Here is a tiny trained network, its code and every weight. The questions are about switching its units off for an input and a target symbol, where a switched-off unit gives its printed mean instead of its output.

import numpy as np


def w(rows, s, z=0):
    codes = np.array(rows[::2]) - 128.0
    scale = np.full(codes.shape[1], s)
    scale[-1] = z or s
    return codes * scale


def f(y):
    return y / 2 * (1 + np.tanh(0.7978845608 * (y + 0.044715 * y**3)))


def softmax(a):
    e = np.exp(a - a.max(-1, keepdims=True))
    return e / e.sum(-1, keepdims=True)


def log_softmax(a):
    a = a - a.max(-1, keepdims=True)
    return a - np.log(np.exp(a).sum(-1, keepdims=True))


def net(x, mask):
    ids = ['ΓΛΣαβεζθπψω'.index(c) for c in x.split()]
    T = len(ids)
    res = E[ids] + P[:T]
    r = res
    for j in range(2):
        rows = slice(4 * j, 4 * j + 4)
        q, k, v = (r @ M[0][rows].T for M in (Q, K, V))
        z = softmax(np.where(np.tri(T) > 0, q @ k.T / 4**0.5, -1e9)) @ v
        o = O[0][rows]
        res = res + np.where(mask[j], z, o[:, -1]) @ o[:, :-1]
    y = f(res @ A[0][:, :-1].T + A[0][:, -1])
    res = res + np.where(mask[2:6], y, B[0][:, -1]) @ B[0][:, :-1]
    return log_softmax(res[-1] @ U[:, :-1].T + U[:, -1])


Q, K, V, O, A, B = {}, {}, {}, {}, {}, {}
E = w([
[137,248,88],'Γ',
[159,117,161],'Λ',
[185,254,192],'Σ',
[172,107,76],'α',
[142,158,175],'β',
[53,98,89],'ε',
[153,134,155],'ζ',
[228,13,51],'θ',
[81,138,3],'π',
[106,172,140],'ψ',
[176,98,105],'ω',
],0.011)
P = w([
[246,86,124],'0',
[140,159,96],'1',
[78,162,198],'2',
[121,174,87],'3',
[56,172,190],'4',
[119,173,86],'5',
],0.013)
Q[0] = w([
[168,118,45],'head 1',
[233,190,107],'head 1',
[196,159,39],'head 1',
[131,69,42],'head 1',
[132,156,253],'head 2',
[109,173,241],'head 2',
[112,168,244],'head 2',
[92,201,209],'head 2',
],0.011)
K[0] = w([
[77,183,116],'head 1',
[127,169,134],'head 1',
[94,174,108],'head 1',
[60,132,135],'head 1',
[33,226,159],'head 2',
[72,180,153],'head 2',
[4,150,111],'head 2',
[90,153,161],'head 2',
],0.018)
V[0] = w([
[171,1,192],'head 1',
[56,22,58],'head 1',
[62,3,49],'head 1',
[161,12,125],'head 1',
[138,63,175],'head 2',
[88,167,126],'head 2',
[55,215,120],'head 2',
[215,149,51],'head 2',
],0.0084)
O[0] = w([
[205,9,169,112],'head 1',
[2,52,87,109],'head 1',
[17,63,105,117],'head 1',
[123,9,147,145],'head 1',
[71,213,120,137],'head 2',
[219,85,107,73],'head 2',
[162,66,120,25],'head 2',
[55,112,147,254],'head 2',
],0.0064,0.0081)
A[0] = w([
[77,223,158,204],'neuron 1',
[22,120,235,111],'neuron 2',
[188,122,255,254],'neuron 3',
[239,28,139,59],'neuron 4',
],0.0069,0.0044)
B[0] = w([
[174,105,172,255],'neuron 1',
[182,30,163,181],'neuron 2',
[78,128,1,202],'neuron 3',
[78,239,243,170],'neuron 4',
],0.0089,0.009)
U = w([
[157,118,122,133],'Γ',
[138,132,140,121],'Λ',
[200,123,130,254],'Σ',
[147,119,151,45],'α',
[58,165,77,77],'β',
[145,104,131,76],'ε',
[154,154,185,34],'ζ',
[175,98,250,52],'θ',
[123,81,65,224],'π',
[160,115,113,206],'ψ',
[89,135,133,84],'ω',
],0.012,0.0025)

Each question gives the input, a string of symbols that net reads in full, and the target symbol t.
The units are the heads (4 rows each of Q, K, V and O) and the neurons (one row each of A and B). Each row of codes is followed by its name. A weight is (code - 128) times the scale printed after its matrix; where a second scale follows, it is the last column's (O, A, B and U).
mask holds one flag per unit, heads first, then neurons. A switched-off unit (its flag False) gives its mean, the last column of its rows in O or B, instead of its output. The means were averaged over made-up inputs and are rounded, as every weight is.
A unit's drop is (log p(t) with every unit on - log p(t) with that unit switched off) / (log p(t) with every unit on - log p(t) with every unit switched off).
The circuit of an input: a set's keep is (log p(t) with only the set's units on - log p(t) with every unit switched off) / (log p(t) with every unit on - log p(t) with every unit switched off). Starting from all 6 units, units are removed one at a time, each time the one whose removal leaves the highest keep (on an exact tie, the one counted first), for as long as the keep stays at least 0.8.
units of the circuit, in order: the units of the circuit, biggest drop first
unit that matters most: the unit with the biggest drop
k most important neurons: the k neurons with the biggest drops, biggest first
heads that matter: for each layer, one digit per head in row order, 1 if its drop is at least 0.15 and else 0, layers parted by /
drop when u is switched off: that unit's drop, to one decimal
input θ Γ π θ ζ, target θ: units of the circuit, in order : (head 1)
input π θ θ, target π: 2 most important neurons : (neuron 1; neuron 4)
input Σ π ζ, target Σ: units of the circuit, in order : (head 1; neuron 3)
input Σ Σ θ θ Γ, target Σ: heads that matter : 11
input θ θ θ ε ε, target θ: units of the circuit, in order : (head 1; neuron 4; head 2)
input Σ ε Γ, target Σ: heads that matter : 10
input θ θ Σ β θ Σ, target Σ: heads that matter : 11
input θ Σ ψ α ω, target θ: heads that matter : 10
input θ Γ θ θ, target ζ: units of the circuit, in order : (head 1; neuron 1; head 2)
input π ε θ, target π: units of the circuit, in order : (neuron 4; head 1)
input θ θ Γ θ θ, target θ: 3 most important neurons : (neuron 2; neuron 3; neuron 1)
input Λ ω Σ Γ θ θ, target ζ: units of the circuit, in order : (head 1; neuron 3)
input Γ θ Σ α Σ ζ, target Σ: units of the circuit, in order : (head 1; head 2)
input π π Σ θ ε, target π: unit that matters most : head 2
input Σ Λ θ Σ Σ θ, target Σ: 2 most important neurons : (neuron 4; neuron 1)
input α ψ θ Γ ζ α, target ζ: 2 most important neurons : (neuron 1; neuron 3)
input θ θ θ ε ψ, target θ: 2 most important neurons : (neuron 4; neuron 2)
input π β θ β ε, target π: 2 most important neurons : (neuron 1; neuron 4)
input Σ Σ θ Λ, target Σ: 2 most important neurons : (neuron 4; neuron 1)
input π π π θ ζ Γ, target ζ: unit that matters most : neuron 1
input ψ θ Γ Σ, target Σ: drop when head 1 is switched off : 0.5
input θ π Γ Γ ε, target θ: drop when head 2 is switched off : 0.1
input θ π ω β α, target θ: drop when neuron 1 is switched off : -0.2
